Here is a tiny trained network, its code and every weight. The questions are about switching its units off for an input and a target symbol, where a switched-off unit gives its printed mean instead of its output.

import numpy as np


def w(rows, s, z=0):
    codes = np.array(rows[::2]) - 128.0
    scale = np.full(codes.shape[1], s)
    scale[-1] = z or s
    return codes * scale


def norm(h):
    return h / np.sqrt((h * h).mean(-1, keepdims=True) + 1e-5)


def softmax(a):
    e = np.exp(a - a.max(-1, keepdims=True))
    return e / e.sum(-1, keepdims=True)


def log_softmax(a):
    a = a - a.max(-1, keepdims=True)
    return a - np.log(np.exp(a).sum(-1, keepdims=True))


def net(x, mask):
    ids = ['δεζηλμπστω'.index(c) for c in x.split()]
    T = len(ids)
    res = E[ids] + P[:T]
    u = 0
    for l in range(3):
        r = norm(res)
        for j in range(2):
            rows = slice(2 * j, 2 * j + 2)
            q, k, v = (r @ M[l][rows].T for M in (Q, K, V))
            z = softmax(np.where(np.tri(T) > 0, q @ k.T / 2**0.5, -1e9)) @ v
            o = O[l][rows]
            res = res + np.where(mask[u + j], z, o[:, -1]) @ o[:, :-1]
        u += 2
    return log_softmax(norm(res)[-1] @ U[:, :-1].T + U[:, -1])


Q, K, V, O = {}, {}, {}, {}
E = w([
[119,166,127,133,105,111,99],'δ',
[123,56,99,81,141,134,124],'ε',
[134,105,92,101,157,129,159],'ζ',
[120,154,69,104,163,150,140],'η',
[192,118,198,151,184,129,117],'λ',
[203,148,143,177,115,98,236],'μ',
[148,146,125,150,104,122,82],'π',
[132,193,4,120,166,172,167],'σ',
[136,84,131,160,139,175,83],'τ',
[128,201,148,92,181,80,92],'ω',
],0.028)
P = w([
[185,116,51,253,221,69,107],'0',
[155,114,76,200,137,204,116],'1',
[152,118,96,170,117,212,124],'2',
[147,106,117,155,116,203,133],'3',
[167,116,117,152,120,205,143],'4',
[156,120,128,140,116,202,154],'5',
[159,120,137,133,115,201,158],'6',
[153,131,140,132,120,195,165],'7',
[158,136,143,122,122,189,167],'8',
[151,136,149,115,119,179,172],'9',
[162,142,152,114,123,183,171],'10',
[155,148,158,108,123,186,172],'11',
[164,146,163,114,120,180,178],'12',
[162,168,154,109,121,198,175],'13',
],0.0078)
Q[0] = w([
[179,2,87,33,151,147,245],'L0H1',
[155,180,92,126,68,62,37],'L0H1',
[134,178,140,205,124,196,163],'L0H2',
[101,54,151,196,43,136,216],'L0H2',
],0.0087)
K[0] = w([
[204,51,127,90,74,139,211],'L0H1',
[73,253,201,78,150,98,175],'L0H1',
[202,241,225,141,126,206,139],'L0H2',
[159,134,205,232,41,242,228],'L0H2',
],0.0076)
V[0] = w([
[168,15,165,183,144,163,121],'L0H1',
[80,181,47,79,112,2,155],'L0H1',
[152,97,136,115,83,97,175],'L0H2',
[90,84,83,64,143,130,106],'L0H2',
],0.0075)
O[0] = w([
[185,139,90,83,152,91,183,74],'L0H1',
[55,104,111,175,115,140,101,113],'L0H1',
[45,245,129,206,108,43,75,3],'L0H2',
[87,205,138,159,134,217,133,58],'L0H2',
],0.011,0.0033)
Q[1] = w([
[157,100,87,177,115,182,152],'L1H1',
[127,43,115,202,77,177,67],'L1H1',
[103,54,98,89,76,117,86],'L1H2',
[115,96,116,246,143,153,83],'L1H2',
],0.012)
K[1] = w([
[197,25,51,137,126,43,120],'L1H1',
[143,109,72,236,237,70,86],'L1H1',
[33,244,137,187,185,130,21],'L1H2',
[99,180,139,224,63,135,130],'L1H2',
],0.011)
V[1] = w([
[192,234,206,106,135,254,96],'L1H1',
[225,105,43,135,41,163,197],'L1H1',
[10,202,148,208,200,110,173],'L1H2',
[156,157,188,105,33,136,65],'L1H2',
],0.0059)
O[1] = w([
[154,194,96,251,168,141,81,224],'L1H1',
[137,53,215,164,133,162,135,51],'L1H1',
[138,75,65,166,146,140,164,1],'L1H2',
[144,130,72,119,143,79,152,73],'L1H2',
],0.011,0.0048)
Q[2] = w([
[75,133,160,105,73,148,146],'L2H1',
[107,111,115,116,4,159,70],'L2H1',
[143,84,69,127,160,87,170],'L2H2',
[144,137,85,105,98,133,154],'L2H2',
],0.015)
K[2] = w([
[63,133,61,245,157,147,118],'L2H1',
[80,63,49,218,96,116,164],'L2H1',
[169,55,193,88,116,125,189],'L2H2',
[141,82,137,91,111,163,121],'L2H2',
],0.012)
V[2] = w([
[157,118,108,151,203,95,154],'L2H1',
[106,245,121,103,65,116,150],'L2H1',
[102,149,119,120,127,89,64],'L2H2',
[228,108,139,119,155,134,160],'L2H2',
],0.011)
O[2] = w([
[2,167,140,111,70,133,91,186],'L2H1',
[218,50,183,153,103,131,78,2],'L2H1',
[167,183,141,148,147,120,145,197],'L2H2',
[104,121,97,176,131,201,152,135],'L2H2',
],0.0089,0.0068)
U = w([
[211,131,69,147,61,158,90,72],'δ',
[119,98,190,142,95,135,100,173],'ε',
[139,126,179,246,152,184,106,12],'ζ',
[111,135,151,106,83,142,128,5],'η',
[170,108,229,93,215,167,124,139],'λ',
[167,142,145,219,102,107,197,255],'μ',
[115,128,163,158,112,153,117,2],'π',
[128,83,54,132,184,201,171,249],'σ',
[129,105,139,83,104,99,113,66],'τ',
[85,184,134,144,187,124,61,211],'ω',
],0.012,0.0027)

Each question gives the input, a string of symbols that net reads in full, and the target symbol t.
The units are the heads (2 rows each of Q, K, V and O). Each row of codes is followed by its name. A weight is (code - 128) times the scale printed after its matrix; where a second scale follows, it is the last column's (O and U).
mask holds one flag per head, layer by layer. A switched-off head (its flag False) gives its mean, the last column of its rows in O, instead of its output. The means were averaged over made-up inputs and are rounded, as every weight is.
A unit's drop is (log p(t) with every unit on - log p(t) with that unit switched off) / (log p(t) with every unit on - log p(t) with every unit switched off).
The circuit of an input: a set's keep is (log p(t) with only the set's units on - log p(t) with every unit switched off) / (log p(t) with every unit on - log p(t) with every unit switched off). Starting from all 6 units, units are removed one at a time, each time the one whose removal leaves the highest keep (on an exact tie, the one counted first), for as long as the keep stays at least 0.8.
units of the circuit, in order: the units of the circuit, biggest drop first
unit that matters most: the unit with the biggest drop
which heads matter: for each layer, one digit per head in row order, 1 if its drop is at least 0.15 and else 0, layers parted by /
drop of u: that unit's drop, to one decimal
input ω ω λ δ, target δ: unit that matters most => L2H1
input π δ ω ω ε ω ω ω τ ω ω π, target λ: units of the circuit, in order => (L1H1 L0H2)
input ω π ω ω π ω τ ζ ω π, target δ: units of the circuit, in order => (L0H1 L2H1 L1H1)
input ω ω τ, target σ: units of the circuit, in order => (L0H1 L1H2)
input μ ω ω μ ζ η ω η ω σ π, target ε: units of the circuit, in order => (L0H2 L1H1 L0H1)
input τ η π, target ζ: units of the circuit, in order => (L0H1 L1H1)
input μ ε ω τ ω ω μ τ ζ τ σ π δ, target ε: units of the circuit, in order => (L1H1 L0H2 L0H1)
input μ η ω ω ζ ζ, target λ: which heads matter => 11 / 11 / 00
input η π ε ω μ η λ ε τ σ π μ ω ε, target λ: units of the circuit, in order => (L0H2 L0H1 L1H2 L1H1)
input ε ω η ω τ ω λ ω ω τ π π, target σ: units of the circuit, in order => (L1H2 L0H2 L2H1 L1H1)
input ω ω τ ω ω ω η ω μ ω η, target λ: units of the circuit, in order => (L0H1 L1H1)
input δ δ μ δ, target τ: which heads matter => 10 / 10 / 00
input ω ω τ ω σ δ ω ω π, target δ: units of the circuit, in order => (L2H1 L1H1 L1H2)
input ω ω ε ε μ ζ ζ, target λ: which heads matter => 10 / 11 / 00
input μ ω η ω ζ ω η π δ ω η, target λ: which heads matter => 10 / 11 / 00
input μ τ π, target ε: unit that matters most => L1H1
input τ ζ λ μ η ω ω μ μ δ τ ω π, target ζ: units of the circuit, in order => (L0H1 L2H1)
input ω ζ ε μ ω π δ ω δ, target δ: units of the circuit, in order => (L2H1 L0H1 L1H1)
input π ω ω ω τ δ τ ω ω ζ π, target λ: drop of L1H2 => 0.1
input ε τ ζ τ ω ω ε ω ω τ ω μ ε δ, target σ: drop of L2H1 => 0.7
input ω ω π ω τ, target σ: drop of L0H1 => 0.4
input τ ω μ τ τ ω μ ω μ σ τ η ζ δ, target ζ: drop of L1H1 => 0.4
